Each row is followed by its class number.
[-70 148 115 111 -224 -36 150 121 7 164 -65 -221 -24 74 -11 314 82 105 -24 -99 -44 -36 -137 234 -373 -87 -14 -75 -48 -169 -55 -168 17 -74 -34 -475]	0
[-11 240 -44 -47 80 -230 -53 -100 -154 -96 -238 203 24 158 16 -56 131 -4 -47 109 -177 -64 20 -66 48 283 258 70 -7 181 -71 307 146 -75 -162 48]	9
[-32 66 56 63 116 -79 30 242 91 105 19 98 -14 94 -86 185 -155 -92 -166 26 -88 -185 -141 198 -375 53 -13 -265 -12 -146 26 38 155 -21 -63 -542]	9
[-83 240 73 -111 -120 -234 161 243 7 225 -94 -20 -43 110 -165 150 -77 -4 16 -96 -283 -137 -324 177 -343 28 191 -108 15 -212 -56 -50 134 -135 -110 -462]	11
[-10 127 87 -83 -42 -110 -61 67 -269 198 134 -331 -56 166 343 293 162 -177 69 -128 -77 10 -66 255 -263 252 301 66 -265 -294 -271 -344 -155 -40 345 -221]	0
[-79 267 93 69 -11 -137 54 93 19 192 -130 34 -4 111 -104 176 -25 91 -49 50 -248 -180 -188 176 -358 61 186 -196 -62 -131 -41 10 -62 -20 -35 -465]	3
[-53 243 -60 40 186 -154 -144 -181 -41 -137 -467 179 24 230 12 36 114 57 -133 17 -220 -179 -108 13 -12 228 297 13 114 307 59 329 38 -166 -203 89]	11
[-31 160 -373 -206 282 -90 285 -265 247 30 119 318 -39 82 304 -288 319 -58 -417 -220 -89 29 -197 129 -204 429 -4 -147 296 194 176 475 -17 -27 -172 -567]	0
[-56 56 228 29 -231 -51 95 174 120 82 184 -210 82 -84 -228 211 -124 176 94 63 -125 -190 -229 226 -380 -167 47 -376 -141 -123 -71 -148 -55 16 -55 -479]	1
[21 24 47 -174 373 -133 124 17 -145 270 -172 -127 -125 -18 307 -128 144 -240 24 -103 -100 39 -2 180 42 217 19 110 -151 -156 -58 -210 -117 -80 93 -179]	9
[62 191 -26 197 277 -55 -198 -131 -154 -21 -125 113 -247 169 203 246 183 -219 -207 -89 -48 -65 108 -114 -147 115 175 -231 -164 -23 256 369 319 -2 -209 -58]	0
[-11 299 92 -116 47 -315 224 343 -69 156 -94 -33 -36 -15 100 115 -209 -13 82 101 -249 -175 -297 165 -359 94 239 -135 -196 -194 -84 -193 56 -112 -133 -352]	11
[60 -261 -89 53 226 202 -243 -5 -112 90 291 -343 -82 56 168 114 80 -124 -227 -40 112 31 81 91 0 51 109 -121 -32 -117 16 -200 -224 126 394 -148]	12
[59 25 186 -65 233 -312 -213 61 -196 -73 -161 -159 76 -72 135 220 64 -5 2 18 -252 -95 -140 57 -191 238 428 -4 -244 -109 -209 -12 -85 -74 134 -196]	1
[-32 104 124 14 118 -80 95 189 -54 135 63 21 -62 32 -59 125 -192 -145 -59 182 -113 -137 -151 228 -327 7 100 -218 -65 -166 -81 -56 140 -30 -29 -399]	10
[77 -99 61 -139 145 19 152 -21 42 98 -3 -232 33 -199 211 -94 241 121 88 -131 -5 199 256 128 213 -38 -49 170 -138 8 59 -131 -343 82 51 -6]	7
[20 5 14 -131 317 -124 17 29 -165 56 -97 -195 -107 60 339 -57 86 -171 -39 -19 -4 1 -61 156 -31 245 170 150 -124 -135 -73 -227 -76 -124 153 -86]	12
[-42 187 -132 7 100 -145 -127 -166 -146 -47 -405 198 -54 210 97 -1 104 -31 -130 17 -154 -108 46 -76 90 197 216 41 79 195 63 312 21 -128 -126 82]	2
[20 247 -18 54 246 -201 -274 -243 -218 -267 -396 284 123 155 78 58 192 47 -137 77 -248 -179 -96 -109 108 364 410 37 59 332 14 436 67 -83 -106 248]	0
[18 119 -149 71 167 43 -24 -154 0 63 49 123 -104 104 74 19 119 -141 -295 -178 -56 -40 -70 37 -138 32 -3 -209 62 118 186 281 287 -14 -140 -104]	11
[37 -75 111 -44 222 -72 -67 117 -202 62 -5 -302 -42 -20 275 52 115 -77 39 -63 -12 -15 29 104 -46 156 176 1 -272 -149 -134 -182 -173 -2 194 -179]	11
[-59 -56 18 -85 -65 -101 -111 337 -77 140 -156 -54 -132 143 -49 -20 -522 -151 98 99 -72 -174 -144 23 -1 -226 108 -41 -36 -267 86 -276 -50 -244 97 -211]	5
[-427 -32 84 76 -268 -34 -240 182 36 68 21 -187 -357 301 419 24 -5 -2 203 253 26 -284 282 193 -149 292 220 -258 -198 -263 -450 -293 -233 -245 251 -444]	3
[-81 202 154 14 103 -211 83 186 48 0 -229 47 -22 12 -22 149 -219 4 32 158 -193 -151 -343 198 -346 67 259 -71 -55 -172 -54 -88 -56 -164 -74 -350]	12
[-105 258 -56 -29 16 -233 -64 -143 -94 -52 -290 255 -40 142 21 -1 143 24 -30 153 -209 -159 83 -41 25 302 191 34 41 179 -88 297 -2 -89 -166 78]	1
[-12 166 -73 13 60 -113 -182 -187 -108 -168 -232 247 20 178 45 -36 105 -32 -69 107 -45 -43 100 -119 49 198 255 86 32 162 -100 337 76 -71 -39 123]	4
[-133 -407 167 385 -280 246 -187 7 349 -233 -2 40 -302 -199 -173 105 -414 -31 -22 465 437 13 249 -8 76 -295 -80 -80 88 -232 -2 -119 -146 -74 1 -217]	5
[-107 383 10 -147 9 -291 128 251 5 149 -154 114 -39 65 74 82 -242 -52 143 123 -278 -126 -347 139 -355 -14 249 -93 -137 -231 -78 -198 42 -159 -15 -134]	4
[-23 -108 -18 -103 128 -88 -31 30 30 172 152 -178 -128 -127 148 23 31 -150 -74 0 22 15 -105 174 -107 167 85 55 107 -221 -242 -225 -176 -36 318 -321]	1
[-10 -129 180 119 -398 181 -71 -201 279 -72 369 33 2 -286 -568 1 -157 255 194 135 105 105 112 -158 4 -289 -25 33 -20 -144 -161 -16 -71 152 15 22]	12
[-90 212 77 -32 -67 -58 213 154 202 270 -224 -25 -144 77 -88 35 -138 -33 37 23 -142 -84 -277 228 -242 -23 27 -55 -107 -262 31 -270 -49 -211 -81 -446]	9
[8 105 -90 240 165 120 -174 -221 5 -29 29 179 -105 191 62 56 115 -134 -242 -144 56 31 157 54 -113 22 -73 -150 -27 118 162 347 373 67 -102 99]	5
[126 98 -2 -37 256 -136 -76 -49 -145 91 -9 -143 -141 13 291 127 200 -217 -104 -78 -16 4 -53 81 -89 317 205 11 -182 -188 -60 -105 -15 27 213 -70]	10
[-6 122 120 -11 -28 -107 85 196 30 149 -34 -87 6 54 -165 169 -206 25 -30 -26 -218 -149 -318 209 -356 -57 100 -190 -99 -190 30 -139 59 -95 -46 -431]	0
[65 -89 103 25 224 -115 -232 164 -322 69 29 -236 -112 -24 306 161 5 -233 25 87 7 -35 154 31 -4 84 280 -68 -223 -226 -104 -116 -42 23 233 -152]	6
[-33 -265 131 213 -21 -30 -265 3 114 -235 -17 243 -140 -210 -201 76 -404 -60 -104 446 89 -46 26 -143 58 -89 299 -64 132 -202 36 175 -29 -55 -18 -216]	2
[-2 -102 53 -50 151 -104 -175 131 -168 22 55 -173 -125 30 214 76 -42 -213 -20 96 65 -33 33 40 -88 129 264 15 -114 -229 -197 -180 1 -36 251 -197]	3
[50 158 -140 24 68 -60 -56 -96 -47 36 107 74 -82 43 168 105 158 -126 -228 -161 -89 -40 -95 -25 -124 62 161 -274 27 92 158 280 212 26 -155 -162]	12
[-90 210 163 28 -54 -173 63 165 37 151 -5 27 -54 22 -54 159 -113 -36 -25 141 -224 -149 -202 210 -353 -25 196 -215 -121 -170 -115 -25 50 -109 -32 -496]	9
[-85 -157 149 114 -156 -3 -80 26 97 -308 -21 118 -144 -102 37 63 -133 -59 104 287 271 97 144 -188 28 -24 178 242 51 -218 -126 15 -22 -105 54 14]	11
[-37 -7 101 -200 10 167 284 71 78 400 132 -528 -57 4 117 -106 135 49 180 -321 21 192 35 346 -64 -140 -262 342 -297 -302 30 -624 -307 -85 277 -188]	9
[-13 145 147 -5 157 -229 68 209 -17 114 -77 -72 -37 -109 44 133 -245 -66 -14 181 -209 -180 -305 196 -348 13 214 -260 -127 -183 -68 -144 -80 -60 27 -465]	5
[-75 -138 241 218 -58 -115 -257 67 91 -236 57 251 -151 -218 -244 132 -281 -92 -29 484 78 -11 188 -73 -90 -2 309 -22 -10 -299 -175 208 104 35 8 -235]	4
[-26 -251 242 193 -142 106 -344 41 140 -458 271 39 50 -198 -330 127 -358 46 229 437 205 54 45 -303 67 -124 194 17 -38 -111 -150 17 -138 116 160 180]	1
[-111 176 185 28 -34 -100 49 98 136 180 -82 -159 -24 112 -179 195 -60 51 89 -10 -239 -218 -305 248 -374 5 52 -119 -34 -132 21 -115 -16 -111 -5 -239]	5
[9 -79 106 2 119 -20 -111 39 -146 -18 96 -201 -60 25 261 94 114 -126 4 9 97 54 105 88 -60 164 170 106 -190 -199 -210 -167 -92 -14 269 -177]	6
[-43 -193 176 144 -130 -113 -280 156 -52 -317 -38 143 -156 -148 -145 64 -407 -71 -61 528 120 -52 98 -182 75 -1 366 84 -71 -330 -113 -20 76 -130 92 -147]	4
[-62 129 1 142 -7 -31 -201 -222 48 -203 -229 183 17 104 -120 115 136 97 -40 127 -12 -103 51 6 5 195 138 -20 24 159 -47 297 -41 -27 -69 113]	4
[34 66 -104 132 164 20 -129 -131 -50 -20 33 124 -105 101 120 87 104 -170 -309 -126 -12 -30 31 32 -73 30 27 -236 19 86 186 275 276 34 -91 -52]	7
[-160 -62 250 150 91 -67 44 122 -23 -37 -51 -14 -36 27 -108 78 -146 -13 -88 338 -6 -130 -72 139 -332 -27 92 -139 -103 -222 -165 -97 -56 -39 -5 -601]	6
[-47 265 -156 87 129 -152 -309 -274 -77 -137 -376 289 -57 241 111 -12 172 -89 -201 47 -206 -227 -55 -101 44 351 348 -145 56 279 76 515 100 -178 -125 22]	11
[53 33 -44 166 174 71 -206 -141 44 24 50 105 -123 70 -28 171 6 -213 -172 -47 -30 -39 -67 15 -97 -23 107 -282 81 46 233 279 249 33 -144 -3]	8
[-83 135 11 125 245 -106 2 25 48 49 -233 218 -156 4 51 207 -187 -200 -23 81 -160 -95 -114 36 -279 -44 11 -146 75 -49 258 212 109 -87 -264 -29]	8
[39 42 -107 116 201 -7 -156 -55 -84 -7 110 133 -149 80 70 68 34 -238 -245 -98 -22 -3 -19 -74 -28 -1 93 -254 97 51 201 350 286 78 -109 -52]	7
[5 -9 149 -14 151 -71 4 87 -171 100 -48 -179 -74 -18 217 87 66 -113 88 47 8 39 140 100 -64 117 123 146 -208 -216 -158 -179 -145 -10 163 -129]	7
[-1 -99 112 125 -92 -56 -281 30 37 -274 -2 175 -91 -103 -98 125 -224 -97 6 352 95 37 90 -179 116 95 305 145 -37 -201 -80 60 45 -49 114 79]	2
[44 74 39 -173 -112 -109 50 -49 -136 140 109 -253 -19 -6 192 83 415 118 129 -241 -70 85 80 -9 -20 239 258 184 -154 -170 -178 -41 -181 44 148 -143]	10
[-151 180 1 14 220 -266 -223 -278 -7 -244 -550 410 -100 164 130 -85 -25 -123 -73 264 -166 -54 -65 9 117 319 364 231 16 69 -54 246 -46 -326 -55 116]	2
[-7 213 -50 54 54 -73 -88 -179 -128 -66 -363 129 0 156 40 51 117 -22 -34 32 -85 -79 46 -37 83 160 112 144 64 195 17 210 -7 -98 -50 252]	7
[-48 -185 143 102 -293 -119 -196 84 63 -150 51 76 -106 -222 -199 123 -198 26 4 255 62 32 109 -128 41 -131 226 56 9 -290 -73 42 30 -30 27 -156]	4
[16 37 -56 161 66 53 -77 -213 119 57 96 118 -93 -16 139 64 132 -113 -152 -131 17 50 26 70 -103 -52 -57 -241 -1 46 146 213 64 83 -78 -99]	0
[-131 -77 181 -45 55 -283 15 27 75 -139 75 32 53 -147 43 6 107 -139 -119 211 -59 18 -150 265 -333 34 289 -176 24 -193 -150 99 184 -3 78 -439]	11
[131 126 -163 85 152 12 -87 -174 -22 76 96 106 -65 34 66 126 175 -163 -320 -214 -61 42 -97 12 -75 24 114 -240 168 129 193 334 285 96 -63 -45]	9
[-18 22 -171 -82 -95 105 8 -193 -36 58 117 -123 -98 238 3 -35 295 -8 -161 -325 55 65 73 -39 2 48 -98 23 22 70 75 70 269 -46 -80 -63]	10
[-158 174 170 153 -200 50 -25 35 157 25 -35 79 -3 234 -312 167 -69 179 28 143 -120 -249 -119 90 -287 52 68 -203 -194 -118 16 51 -17 -108 -155 -442]	5
[109 -35 102 -26 178 30 -16 273 -364 85 56 -403 -117 -8 377 230 -49 -277 0 124 184 7 81 93 -113 68 210 42 -201 -238 -228 -353 -26 -61 292 -250]	4
[-76 282 118 -9 -92 -170 182 159 7 196 -24 -13 39 53 -35 169 -18 70 15 -25 -225 -116 -267 241 -435 -24 173 -182 -53 -145 -77 -30 66 -33 -70 -458]	3
[5 -47 243 89 394 -143 86 179 -69 -250 -81 48 158 -130 177 -58 -274 -68 -108 294 -30 -164 -283 258 -366 -29 167 -272 -279 33 15 50 5 -26 -152 -348]	12
[-16 -160 257 37 -355 -87 -122 -21 304 -303 311 216 -40 -307 -332 80 -310 72 11 319 56 78 -144 -21 49 -14 267 174 18 -240 -234 7 33 -141 64 -170]	2
[83 -62 134 -33 161 -4 17 19 -215 178 140 -362 -65 -14 290 82 97 -156 -17 -55 40 69 81 196 -70 95 33 113 -227 -168 -176 -328 -204 9 285 -231]	0
[-90 266 35 -65 -96 -158 88 112 12 106 -105 21 17 124 -38 65 -14 59 -29 25 -236 -186 -285 166 -285 118 199 -140 -103 -111 -80 -42 49 -164 -35 -418]	6
[-120 348 -151 0 -92 -47 33 -279 -4 56 -288 166 -34 251 13 -57 221 141 -56 -35 -114 -63 53 12 9 189 54 170 77 185 -8 156 13 -140 -126 66]	5
[91 128 -191 -148 144 142 111 -144 88 133 109 93 -10 17 107 -104 105 -164 -59 -301 -52 179 23 33 37 71 -125 25 -37 58 143 113 -89 103 125 142]	2
[-36 239 -36 79 -92 -62 -83 87 -20 32 -240 177 -69 263 -73 135 -159 -90 -93 156 -104 -123 -113 71 -66 147 221 -72 -47 -104 94 45 22 -165 -73 -241]	1
[14 -192 156 116 -146 -74 -386 58 63 -385 27 168 -64 -169 -125 124 -233 -41 -142 305 41 -54 -8 -113 137 94 365 104 -75 -183 -45 56 222 -156 137 83]	3
[-43 -67 41 99 167 -10 -111 36 -138 125 43 -265 -99 5 379 167 220 -142 -26 88 131 32 245 196 -129 98 142 -119 -113 -154 -146 -132 -162 125 238 -267]	5
[-31 -105 204 98 192 45 -131 45 -139 20 -19 -310 -110 40 221 137 87 -183 45 131 113 -47 166 145 -85 120 78 4 -236 -154 -186 -207 -176 -11 247 -165]	7
[-49 370 -119 -34 165 -223 -33 -173 -131 46 -448 265 -21 171 42 -30 95 46 -81 10 -290 -135 -43 -5 0 276 246 130 63 222 -6 303 44 -136 -211 86]	5
[1 -139 212 167 -222 25 -197 -8 242 -243 97 149 -67 -221 -167 122 -215 36 59 288 133 39 130 -81 61 -28 127 180 -95 -215 -79 -37 -56 -37 118 82]	9
[39 -145 91 0 244 -13 -149 120 -194 -5 6 -229 -100 -30 260 140 -42 -225 -49 86 87 22 71 76 -40 98 230 38 -127 -200 -103 -165 -149 -21 236 -192]	4
[46 -258 181 207 -243 41 -260 -91 158 -356 7 160 -3 -250 -219 132 -183 25 89 233 241 153 217 -227 220 -197 42 267 22 -136 61 90 -24 44 89 351]	5
[65 76 11 209 107 8 -181 -154 205 141 53 173 -85 -82 12 191 91 -113 -50 -123 -75 -47 -6 37 -111 -146 43 -369 33 46 252 342 90 141 -167 -13]	9
[-22 -93 155 -15 161 -111 -109 146 -64 8 94 -119 -69 -32 226 90 -56 -146 124 79 51 9 149 71 -104 59 52 52 -295 -215 -160 -201 -76 15 145 -80]	5
[-60 275 140 -102 -8 -130 145 166 4 188 79 55 102 181 -309 116 -75 48 33 -12 -375 -169 -303 231 -385 192 193 -65 -103 -140 14 128 166 -66 -130 -371]	2
